Below is a small trained network, with its code and all its weights. Each question gives an input and a class and asks what happens when units are switched off, that is, made to give their printed mean instead of their output.

import numpy as np


def w(rows, s, z=0):
    codes = np.array(rows[::2]) - 128.0
    scale = np.full(codes.shape[1], s)
    scale[-1] = z or s
    return codes * scale


def norm(h):
    return h / np.sqrt((h * h).mean(-1, keepdims=True) + 1e-5)


def f(y):
    return y / 2 * (1 + np.tanh(0.7978845608 * (y + 0.044715 * y**3)))


def log_softmax(a):
    a = a - a.max(-1, keepdims=True)
    return a - np.log(np.exp(a).sum(-1, keepdims=True))


def net(x, mask):
    res = np.array(x, float).reshape(1, 8) / 4 @ E
    u = 0
    for l in range(2):
        y = f(norm(res) @ A[l][:, :-1].T + A[l][:, -1])
        res = res + np.where(mask[u : u + 5], y, B[l][:, -1]) @ B[l][:, :-1]
        u += 5
    return log_softmax(norm(res)[-1] @ U[:, :-1].T + U[:, -1])


A, B = {}, {}
E = w([
[80,148,106,129,195,64,175,127,160,132,205],'x0',
[148,123,170,167,192,176,80,162,162,161,133],'x1',
[94,99,101,151,156,54,118,160,33,160,153],'x2',
[170,152,192,99,180,129,163,137,161,104,73],'x3',
[211,148,99,78,104,152,74,177,73,121,193],'x4',
[128,142,136,137,136,163,120,255,129,24,142],'x5',
[249,147,76,210,22,162,67,119,139,169,185],'x6',
[127,130,162,102,114,177,17,50,192,204,178],'x7',
],0.0073)
A[0] = w([
[92,146,109,225,186,167,107,102,125,171,121,114],'L0N1',
[151,125,82,79,101,183,38,201,72,25,168,77],'L0N2',
[166,71,96,190,90,253,107,169,134,88,56,6],'L0N3',
[103,150,141,167,234,66,190,204,113,121,139,134],'L0N4',
[96,117,106,97,224,185,113,164,156,98,123,45],'L0N5',
],0.006,0.0025)
B[0] = w([
[164,76,222,95,186,158,85,15,189,138,85,155],'L0N1',
[113,124,162,174,43,138,128,101,231,204,238,225],'L0N2',
[247,43,231,70,110,199,95,129,182,142,98,186],'L0N3',
[49,128,134,168,191,114,193,73,108,97,86,253],'L0N4',
[79,174,204,90,254,134,183,147,71,63,149,159],'L0N5',
],0.0071,0.005)
A[1] = w([
[109,122,255,37,181,243,144,137,163,73,65,213],'L1N1',
[91,165,91,142,155,76,121,89,72,218,235,128],'L1N2',
[170,128,103,97,47,114,125,30,19,154,125,176],'L1N3',
[127,49,208,107,143,87,110,34,158,133,118,184],'L1N4',
[150,68,198,14,72,106,91,112,92,89,168,4],'L1N5',
],0.0067,0.0042)
B[1] = w([
[22,187,2,108,133,122,196,123,152,213,110,254],'L1N1',
[10,192,196,126,125,223,122,78,198,157,128,183],'L1N2',
[92,138,61,213,162,90,146,165,200,98,95,190],'L1N3',
[96,167,76,190,127,123,13,120,129,212,220,209],'L1N4',
[117,125,147,124,117,91,146,35,66,167,165,136],'L1N5',
],0.0098,0.0083)
U = w([
[254,98,102,118,41,157,58,226,139,59,172,4],'0',
[71,176,174,86,53,176,31,70,169,186,146,215],'1',
[36,192,67,131,200,64,240,212,120,71,87,244],'2',
],0.008,0.004)

Each question gives the input, the list of numbers given to net, and the class t.
The units are the neurons (one row each of A and B). Each row of codes is followed by its name. A weight is (code - 128) times the scale printed after its matrix; where a second scale follows, it is the last column's (A, B and U).
mask holds one flag per neuron, layer by layer. A switched-off neuron (its flag False) gives its mean, the last column of its row in B, instead of its output. The means were averaged over made-up inputs and are rounded, as every weight is.
A unit's drop is (log p(t) with every unit on - log p(t) with that unit switched off) / (log p(t) with every unit on - log p(t) with every unit switched off).
The circuit of an input: a set's keep is (log p(t) with only the set's units on - log p(t) with every unit switched off) / (log p(t) with every unit on - log p(t) with every unit switched off). Starting from all 10 units, units are removed one at a time, each time the one whose removal leaves the highest keep (on an exact tie, the one counted first), for as long as the keep stays at least 0.8.
units of the circuit, in order: the units of the circuit, biggest drop first
top k neurons: the k neurons with the biggest drops, biggest first
top k neurons in layer l: the k neurons of layer l with the biggest drops, biggest first
drop of u: that unit's drop, to one decimal
input [2,-5,0,4,8,8,2,-4], class 0: units of the circuit, in order -> [L1N1; L0N2]
input [-5,6,-3,5,0,-4,-8,5], class 2: units of the circuit, in order -> [L1N1]
input [-3,4,-1,1,1,4,2,-4], class 0: units of the circuit, in order -> [L0N2; L1N2]
input [-6,-7,4,-4,-2,4,2,-8], class 0: units of the circuit, in order -> [L1N1; L1N2]
input [7,3,-3,-5,-7,0,5,-4], class 1: top 2 neurons -> [L0N1; L1N1]
input [2,2,-2,7,-5,2,1,5], class 2: top 3 neurons in layer 0 -> [L0N2; L0N5; L0N3]
input [-5,-1,8,1,0,1,4,-4], class 0: top 3 neurons -> [L1N1; L0N3; L0N4]
input [-3,1,-5,-7,7,1,7,-1], class 0: top 3 neurons in layer 1 -> [L1N1; L1N2; L1N4]
input [5,0,5,-5,-7,-6,-5,1], class 1: units of the circuit, in order -> [L1N4; L1N2]
input [0,7,0,-8,5,5,0,-6], class 0: top 2 neurons -> [L1N1; L0N3]
input [0,-7,7,7,0,5,7,-2], class 0: top 2 neurons -> [L1N1; L0N2]
input [-3,2,3,8,7,-4,3,-5], class 0: top 2 neurons -> [L1N1; L0N4]
input [-6,0,6,-3,-2,6,5,-8], class 0: drop of L0N2 -> 0.0
input [-2,-2,-2,6,6,7,4,-6], class 0: drop of L0N2 -> 0.2
input [-4,2,6,-4,-7,2,7,-3], class 0: drop of L0N4 -> 0.1
